Below is a small trained network, with its code and all its weights. Each question gives an input and a class and asks what happens when units are switched off, that is, made to give their printed mean instead of their output.

import numpy as np


def w(rows, s, z=0):
    codes = np.array(rows[::2]) - 128.0
    scale = np.full(codes.shape[1], s)
    scale[-1] = z or s
    return codes * scale


def norm(h):
    return h / np.sqrt((h * h).mean(-1, keepdims=True) + 1e-5)


def f(y):
    return np.maximum(y, 0)


def log_softmax(a):
    a = a - a.max(-1, keepdims=True)
    return a - np.log(np.exp(a).sum(-1, keepdims=True))


def net(x, mask):
    res = np.array(x, float).reshape(1, 6) / 4 @ E
    u = 0
    for l in range(2):
        y = f(norm(res) @ A[l][:, :-1].T + A[l][:, -1])
        res = res + np.where(mask[u : u + 6], y, B[l][:, -1]) @ B[l][:, :-1]
        u += 6
    return log_softmax(norm(res)[-1] @ U[:, :-1].T + U[:, -1])


A, B = {}, {}
E = w([
[150,238,185,220,89,160,221,23,59,116],'x0',
[149,196,210,192,77,75,115,157,156,139],'x1',
[88,66,199,142,157,181,138,132,30,161],'x2',
[64,191,167,125,39,63,88,94,73,30],'x3',
[138,153,138,5,143,196,217,190,90,123],'x4',
[240,112,193,3,138,190,151,179,189,168],'x5',
],0.005)
A[0] = w([
[24,99,87,92,144,135,151,114,2,99,101],'0.n1',
[160,107,78,84,147,175,173,100,195,153,139],'0.n2',
[143,93,100,148,172,118,69,165,158,174,34],'0.n3',
[27,30,43,155,160,82,97,183,118,106,4],'0.n4',
[68,91,107,201,102,67,34,103,137,119,78],'0.n5',
[45,94,104,120,89,88,116,45,145,93,45],'0.n6',
],0.0069,0.0042)
B[0] = w([
[129,119,142,156,160,57,255,74,56,76,247],'0.n1',
[124,181,154,133,122,175,92,195,134,91,254],'0.n2',
[125,106,82,185,153,99,150,165,100,37,191],'0.n3',
[99,121,196,116,169,95,212,94,99,90,233],'0.n4',
[127,134,110,62,98,139,86,100,165,205,251],'0.n5',
[183,102,129,99,93,166,58,111,120,99,195],'0.n6',
],0.009,0.0045)
A[1] = w([
[25,81,103,186,157,165,102,125,126,213,131],'1.n1',
[128,146,108,167,126,90,160,35,137,154,255],'1.n2',
[74,115,86,188,158,154,74,91,96,158,60],'1.n3',
[131,104,113,106,197,157,172,191,167,101,90],'1.n4',
[169,111,140,5,155,255,218,178,40,145,132],'1.n5',
[52,75,139,44,165,14,108,160,204,110,114],'1.n6',
],0.0077,0.0039)
B[1] = w([
[69,145,86,76,50,133,158,131,117,227,144],'1.n1',
[117,55,156,100,163,100,161,139,91,86,211],'1.n2',
[139,211,118,94,149,219,125,122,148,218,140],'1.n3',
[137,139,103,115,157,181,66,139,210,84,191],'1.n4',
[72,126,114,1,78,104,110,83,158,223,255],'1.n5',
[88,155,136,163,158,173,232,103,147,191,206],'1.n6',
],0.0091,0.0093)
U = w([
[144,109,125,183,118,142,97,182,64,129,6],'0',
[101,103,161,143,145,91,215,74,48,89,185],'1',
[147,108,81,193,186,171,88,180,175,93,50],'2',
[153,184,185,170,117,120,152,190,110,88,138],'3',
[152,115,92,151,91,104,3,101,107,96,3],'4',
[105,145,129,49,108,142,117,123,167,178,224],'5',
],0.015,0.0037)

Each question gives the input, the list of numbers given to net, and the class t.
The units are the neurons (one row each of A and B). Each row of codes is followed by its name. A weight is (code - 128) times the scale printed after its matrix; where a second scale follows, it is the last column's (A, B and U).
mask holds one flag per neuron, layer by layer. A switched-off neuron (its flag False) gives its mean, the last column of its row in B, instead of its output. The means were averaged over made-up inputs and are rounded, as every weight is.
A unit's drop is (log p(t) with every unit on - log p(t) with that unit switched off) / (log p(t) with every unit on - log p(t) with every unit switched off).
The circuit of an input: a set's keep is (log p(t) with only the set's units on - log p(t) with every unit switched off) / (log p(t) with every unit on - log p(t) with every unit switched off). Starting from all 12 units, units are removed one at a time, each time the one whose removal leaves the highest keep (on an exact tie, the one counted first), for as long as the keep stays at least 0.8.
circuit, biggest first: the units of the circuit, biggest drop first
unit that matters most: the unit with the biggest drop
k most important neurons: the k neurons with the biggest drops, biggest first
drop when u is switched off: that unit's drop, to one decimal
input [-7,-6,-6,-4,-3,-3], class 2: circuit, biggest first : [1.n5]
input [-2,5,-6,-1,-8,-7], class 5: 3 most important neurons : [0.n5, 0.n1, 1.n3]
input [8,8,-7,-5,2,0], class 3: 2 most important neurons : [1.n5, 0.n1]
input [-6,2,3,-4,-1,0], class 2: 2 most important neurons : [0.n3, 1.n4]
input [4,4,-8,6,2,4], class 3: 2 most important neurons : [1.n5, 0.n1]
input [-8,4,-7,-2,-4,-5], class 1: circuit, biggest first : [0.n4, 1.n5]
input [3,0,-7,4,0,5], class 3: circuit, biggest first : [1.n5, 0.n5]
input [4,6,-6,-5,-3,-1], class 1: 3 most important neurons : [1.n2, 0.n2, 1.n5]
input [-7,3,4,8,8,0], class 1: 3 most important neurons : [0.n1, 0.n5, 0.n2]
input [-8,3,5,-2,-2,1], class 2: 4 most important neurons : [0.n3, 1.n5, 1.n4, 0.n1]
input [6,6,-3,6,-3,7], class 3: 4 most important neurons : [1.n5, 0.n1, 0.n4, 1.n6]
input [5,-3,-7,-1,-8,-1], class 4: 2 most important neurons : [1.n5, 1.n6]
input [-7,2,-8,7,-6,-7], class 5: 3 most important neurons : [0.n5, 1.n6, 0.n1]
input [-3,-6,1,-8,-5,-1], class 2: unit that matters most : 0.n3
input [0,-8,2,-4,-4,-2], class 1: 2 most important neurons : [0.n1, 0.n4]
input [8,-2,-1,-8,1,-3], class 5: 2 most important neurons : [0.n1, 0.n4]
input [-3,7,7,-7,-5,2], class 2: 3 most important neurons : [1.n5, 0.n3, 0.n5]
input [-5,-5,-1,5,3,-3], class 1: drop when 0.n1 is switched off : 0.1
input [-7,-6,-2,8,-5,-6], class 1: drop when 1.n4 is switched off : 0.0
input [2,6,1,4,-8,7], class 3: drop when 0.n1 is switched off : 0.3
input [6,2,-6,2,-6,-6], class 4: unit that matters most : 0.n1
